Below are the code and all the weights of a small trained network. Each question names an input and a class and asks about switching units off, where a switched-off unit gives its printed mean instead of its output.

import numpy as np


def w(rows, s, z=0):
    codes = np.array(rows[::2]) - 128.0
    scale = np.full(codes.shape[1], s)
    scale[-1] = z or s
    return codes * scale


def norm(h):
    return h / np.sqrt((h * h).mean(-1, keepdims=True) + 1e-5)


def f(y):
    return np.maximum(y, 0)


def log_softmax(a):
    a = a - a.max(-1, keepdims=True)
    return a - np.log(np.exp(a).sum(-1, keepdims=True))


def net(x, mask):
    res = np.array(x, float).reshape(1, 6) / 4 @ E
    u = 0
    for l in range(3):
        y = f(norm(res) @ A[l][:, :-1].T + A[l][:, -1])
        res = res + np.where(mask[u : u + 12], y, B[l][:, -1]) @ B[l][:, :-1]
        u += 12
    return log_softmax(norm(res)[-1] @ U[:, :-1].T + U[:, -1])


A, B = {}, {}
E = w([
[253,181,87,172],'x0',
[71,158,68,179],'x1',
[99,24,160,151],'x2',
[138,127,213,137],'x3',
[133,149,204,239],'x4',
[59,132,207,206],'x5',
],0.006)
A[0] = w([
[129,139,107,60,85],'L0N1',
[111,196,185,174,81],'L0N2',
[155,86,62,110,94],'L0N3',
[89,160,85,210,156],'L0N4',
[170,94,155,104,43],'L0N5',
[97,115,29,64,4],'L0N6',
[105,168,132,44,89],'L0N7',
[183,146,155,109,110],'L0N8',
[198,161,145,71,165],'L0N9',
[143,2,130,102,60],'L0N10',
[127,147,43,67,83],'L0N11',
[84,135,105,128,101],'L0N12',
],0.0098,0.0027)
B[0] = w([
[70,186,112,147,196],'L0N1',
[100,127,76,84,238],'L0N2',
[90,87,140,93,205],'L0N3',
[149,102,78,174,254],'L0N4',
[154,145,109,143,167],'L0N5',
[70,147,69,62,236],'L0N6',
[47,84,38,190,198],'L0N7',
[156,142,181,111,198],'L0N8',
[151,190,162,120,252],'L0N9',
[160,127,125,134,229],'L0N10',
[71,130,112,92,244],'L0N11',
[179,254,140,84,170],'L0N12',
],0.0084,0.0037)
A[1] = w([
[99,52,185,37,125],'L1N1',
[1,44,184,161,159],'L1N2',
[123,158,128,93,62],'L1N3',
[162,90,86,176,87],'L1N4',
[171,124,181,82,27],'L1N5',
[125,153,55,239,78],'L1N6',
[74,159,150,70,152],'L1N7',
[57,179,177,146,45],'L1N8',
[131,104,153,245,249],'L1N9',
[91,112,168,170,150],'L1N10',
[192,200,90,50,108],'L1N11',
[248,132,167,135,89],'L1N12',
],0.0099,0.0019)
B[1] = w([
[180,149,157,145,198],'L1N1',
[168,61,164,108,254],'L1N2',
[110,177,121,231,155],'L1N3',
[142,74,79,131,161],'L1N4',
[213,210,106,212,160],'L1N5',
[88,83,92,169,223],'L1N6',
[110,23,148,201,200],'L1N7',
[87,121,126,130,173],'L1N8',
[49,71,128,111,231],'L1N9',
[131,65,253,29,177],'L1N10',
[141,162,178,140,228],'L1N11',
[157,166,128,84,203],'L1N12',
],0.0076,0.006)
A[2] = w([
[244,106,208,90,161],'L2N1',
[158,168,62,187,92],'L2N2',
[25,98,114,117,87],'L2N3',
[177,47,220,223,140],'L2N4',
[76,113,65,72,149],'L2N5',
[107,11,167,73,202],'L2N6',
[151,103,103,155,81],'L2N7',
[113,134,7,143,166],'L2N8',
[144,154,94,101,163],'L2N9',
[154,168,118,2,254],'L2N10',
[152,217,204,189,178],'L2N11',
[131,157,111,144,131],'L2N12',
],0.0092,0.0035)
B[2] = w([
[184,200,58,121,221],'L2N1',
[149,65,139,163,167],'L2N2',
[192,230,100,64,210],'L2N3',
[128,133,79,111,224],'L2N4',
[16,176,90,91,204],'L2N5',
[255,144,84,84,255],'L2N6',
[131,117,57,150,137],'L2N7',
[110,141,163,235,219],'L2N8',
[35,91,179,141,162],'L2N9',
[86,210,171,112,205],'L2N10',
[207,218,132,158,200],'L2N11',
[94,48,117,140,149],'L2N12',
],0.0069,0.0072)
U = w([
[40,183,79,79,169],'0',
[173,102,113,61,108],'1',
[222,218,166,139,182],'2',
[114,109,227,171,2],'3',
[135,127,187,184,9],'4',
[193,104,137,110,100],'5',
[146,5,201,91,122],'6',
[103,97,89,226,181],'7',
],0.017,0.0091)

Each question gives the input, the list of numbers given to net, and the class t.
The units are the neurons (one row each of A and B). Each row of codes is followed by its name. A weight is (code - 128) times the scale printed after its matrix; where a second scale follows, it is the last column's (A, B and U).
mask holds one flag per neuron, layer by layer. A switched-off neuron (its flag False) gives its mean, the last column of its row in B, instead of its output. The means were averaged over made-up inputs and are rounded, as every weight is.
A unit's drop is (log p(t) with every unit on - log p(t) with that unit switched off) / (log p(t) with every unit on - log p(t) with every unit switched off).
The circuit of an input: a set's keep is (log p(t) with only the set's units on - log p(t) with every unit switched off) / (log p(t) with every unit on - log p(t) with every unit switched off). Starting from the 12 units with the biggest drops (on a tie, the unit counted first), units are removed one at a time, each time the one whose removal leaves the highest keep (on an exact tie, the one counted first), for as long as the keep stays at least 0.8.
circuit, biggest first: the units of the circuit, biggest drop first
unit that matters most: the unit with the biggest drop
k most important neurons: the k neurons with the biggest drops, biggest first
drop of u: that unit's drop, to one decimal
input [-3,6,-5,3,8,5], class 0: circuit, biggest first -> [L0N2; L2N8]
input [4,7,1,7,2,6], class 7: 3 most important neurons -> [L0N4; L1N6; L0N3]
input [-8,0,5,-4,-3,-2], class 1: unit that matters most -> L2N6
input [-5,6,8,-3,1,-6], class 1: circuit, biggest first -> [L2N6; L1N2]
input [1,2,2,-6,2,0], class 7: circuit, biggest first -> [L0N4; L2N8]
input [-5,-1,4,-4,-1,4], class 1: 2 most important neurons -> [L2N6; L2N1]
input [-4,3,8,-7,0,-1], class 1: circuit, biggest first -> [L2N6; L1N2]
input [4,-5,6,-6,-5,-2], class 0: 2 most important neurons -> [L0N6; L1N2]
input [8,0,-6,-4,-8,3], class 0: 2 most important neurons -> [L0N11; L0N6]
input [3,0,-2,-1,-2,-2], class 0: 3 most important neurons -> [L0N11; L0N6; L0N3]
input [-5,7,-2,5,1,8], class 6: 2 most important neurons -> [L1N2; L1N10]
input [-8,1,5,4,0,-4], class 5: 2 most important neurons -> [L2N6; L2N1]
input [-3,3,-4,4,6,2], class 6: 2 most important neurons -> [L1N10; L1N2]
input [0,-7,2,1,-6,-5], class 0: unit that matters most -> L0N7
input [4,3,7,8,-3,7], class 6: drop of L1N9 -> 0.1
input [-7,5,6,3,0,-4], class 5: drop of L2N6 -> 0.2
input [-2,-6,7,0,-3,-5], class 2: drop of L1N1 -> 0.2
